Here is a tiny trained network, its code and every weight. The questions are about switching its units off for an input and a target symbol, where a switched-off unit gives its printed mean instead of its output.

import numpy as np


def w(rows, s, z=0):
    codes = np.array(rows[::2]) - 128.0
    scale = np.full(codes.shape[1], s)
    scale[-1] = z or s
    return codes * scale


def norm(h):
    return h / np.sqrt((h * h).mean(-1, keepdims=True) + 1e-5)


def f(y):
    return y / 2 * (1 + np.tanh(0.7978845608 * (y + 0.044715 * y**3)))


def softmax(a):
    e = np.exp(a - a.max(-1, keepdims=True))
    return e / e.sum(-1, keepdims=True)


def log_softmax(a):
    a = a - a.max(-1, keepdims=True)
    return a - np.log(np.exp(a).sum(-1, keepdims=True))


def net(x, mask):
    ids = ['βηθλξστφω'.index(c) for c in x.split()]
    T = len(ids)
    res = E[ids] + P[:T]
    r = norm(res)
    for j in range(2):
        rows = slice(4 * j, 4 * j + 4)
        q, k, v = (r @ M[0][rows].T for M in (Q, K, V))
        z = softmax(np.where(np.tri(T) > 0, q @ k.T / 4**0.5, -1e9)) @ v
        o = O[0][rows]
        res = res + np.where(mask[j], z, o[:, -1]) @ o[:, :-1]
    y = f(norm(res) @ A[0][:, :-1].T + A[0][:, -1])
    res = res + np.where(mask[2:18], y, B[0][:, -1]) @ B[0][:, :-1]
    return log_softmax(norm(res)[-1] @ U[:, :-1].T + U[:, -1])


Q, K, V, O, A, B = {}, {}, {}, {}, {}, {}
E = w([
[111,84,199],'β',
[60,254,121],'η',
[125,104,207],'θ',
[151,242,82],'λ',
[159,239,80],'ξ',
[47,38,72],'σ',
[143,129,96],'τ',
[181,239,69],'φ',
[143,201,160],'ω',
],0.016)
P = w([
[17,162,64],'0',
[40,167,41],'1',
[61,152,60],'2',
[88,145,79],'3',
[107,148,93],'4',
[127,141,100],'5',
[154,145,108],'6',
[170,144,107],'7',
[190,152,113],'8',
[216,150,108],'9',
[236,146,123],'10',
[210,160,126],'11',
[254,165,116],'12',
],0.0049)
Q[0] = w([
[162,114,124],'h0',
[171,46,166],'h0',
[109,157,140],'h0',
[170,99,77],'h0',
[103,127,107],'h1',
[210,168,134],'h1',
[147,198,254],'h1',
[135,145,126],'h1',
],0.015)
K[0] = w([
[186,121,106],'h0',
[231,63,150],'h0',
[120,153,142],'h0',
[119,92,67],'h0',
[109,103,96],'h1',
[204,95,176],'h1',
[247,174,156],'h1',
[147,105,121],'h1',
],0.013)
V[0] = w([
[95,203,105],'h0',
[56,198,123],'h0',
[88,178,120],'h0',
[35,189,132],'h0',
[25,218,131],'h1',
[121,123,85],'h1',
[2,64,193],'h1',
[138,119,221],'h1',
],0.0088)
O[0] = w([
[156,183,30,177],'h0',
[216,150,52,214],'h0',
[162,154,77,178],'h0',
[253,128,67,229],'h0',
[189,165,245,252],'h1',
[56,92,151,103],'h1',
[2,209,151,126],'h1',
[234,204,75,163],'h1',
],0.0074,0.0047)
A[0] = w([
[110,216,112,200],'n0',
[123,92,154,2],'n1',
[91,124,248,119],'n2',
[33,64,123,164],'n3',
[184,96,138,188],'n4',
[165,135,135,76],'n5',
[210,98,114,215],'n6',
[187,122,110,53],'n7',
[152,137,173,78],'n8',
[118,52,234,100],'n9',
[113,107,152,51],'n10',
[232,103,196,40],'n11',
[202,173,227,130],'n12',
[117,106,186,126],'n13',
[157,138,146,182],'n14',
[163,144,101,129],'n15',
],0.012,0.0021)
B[0] = w([
[94,51,135,200],'n0',
[122,117,144,129],'n1',
[71,197,71,221],'n2',
[190,160,56,140],'n3',
[108,100,149,174],'n4',
[126,121,131,147],'n5',
[80,79,121,200],'n6',
[78,112,113,156],'n7',
[156,147,117,156],'n8',
[50,140,177,230],'n9',
[118,137,128,127],'n10',
[137,84,149,224],'n11',
[250,133,145,254],'n12',
[100,158,126,165],'n13',
[138,140,126,165],'n14',
[63,131,140,164],'n15',
],0.019,0.008)
U = w([
[71,195,110,215],'β',
[192,214,165,83],'η',
[98,186,128,118],'θ',
[126,92,134,60],'λ',
[117,87,149,80],'ξ',
[99,121,145,3],'σ',
[8,35,108,42],'τ',
[92,57,142,123],'φ',
[232,77,171,209],'ω',
],0.013,0.0039)

Each question gives the input, a string of symbols that net reads in full, and the target symbol t.
The units are the heads (4 rows each of Q, K, V and O) and the neurons (one row each of A and B). Each row of codes is followed by its name. A weight is (code - 128) times the scale printed after its matrix; where a second scale follows, it is the last column's (O, A, B and U).
mask holds one flag per unit, heads first, then neurons. A switched-off unit (its flag False) gives its mean, the last column of its rows in O or B, instead of its output. The means were averaged over made-up inputs and are rounded, as every weight is.
A unit's drop is (log p(t) with every unit on - log p(t) with that unit switched off) / (log p(t) with every unit on - log p(t) with every unit switched off).
The circuit of an input: a set's keep is (log p(t) with only the set's units on - log p(t) with every unit switched off) / (log p(t) with every unit on - log p(t) with every unit switched off). Starting from the 12 units with the biggest drops (on a tie, the unit counted first), units are removed one at a time, each time the one whose removal leaves the highest keep (on an exact tie, the one counted first), for as long as the keep stays at least 0.8.
units of the circuit, in order: the units of the circuit, biggest drop first
k most important neurons: the k neurons with the biggest drops, biggest first
heads that matter: for each layer, one digit per head in row order, 1 if its drop is at least 0.15 and else 0, layers parted by /
drop when u is switched off: that unit's drop, to one decimal
input τ λ λ, target τ: heads that matter => 11
input φ ξ η β β η ω η β τ, target τ: heads that matter => 00
input ξ β θ β θ, target η: heads that matter => 10
input ω η β, target ω: heads that matter => 10
input φ ω λ η ω ω η, target ω: heads that matter => 01
input β θ σ β β η β, target β: heads that matter => 10
input β τ φ ξ, target τ: units of the circuit, in order => n12, n0
input ω β β β ξ β ω ω ξ, target ω: heads that matter => 00
input β ω λ η θ τ η β θ θ, target η: units of the circuit, in order => h0, n12, h1, n2
input θ ω σ ω ξ θ ω ξ φ, target ω: units of the circuit, in order => n2
input σ η φ λ φ ω σ η, target ω: 3 most important neurons => n9, n2, n13
input β ω β λ β ξ θ τ, target τ: units of the circuit, in order => n0, h1
input τ λ η, target τ: 4 most important neurons => n12, n0, n2, n15
input σ β β η β τ ω ω ω λ, target ω: 3 most important neurons => n2, n9, n13
input φ ω ω λ, target ω: most important neuron => n2
input β β σ, target β: drop when n12 is switched off => 0.3
input σ β β θ β ω θ η ω λ β ω, target ω: drop when h0 is switched off => 0.0
input σ β β β β β, target β: drop when h0 is switched off => 1.2
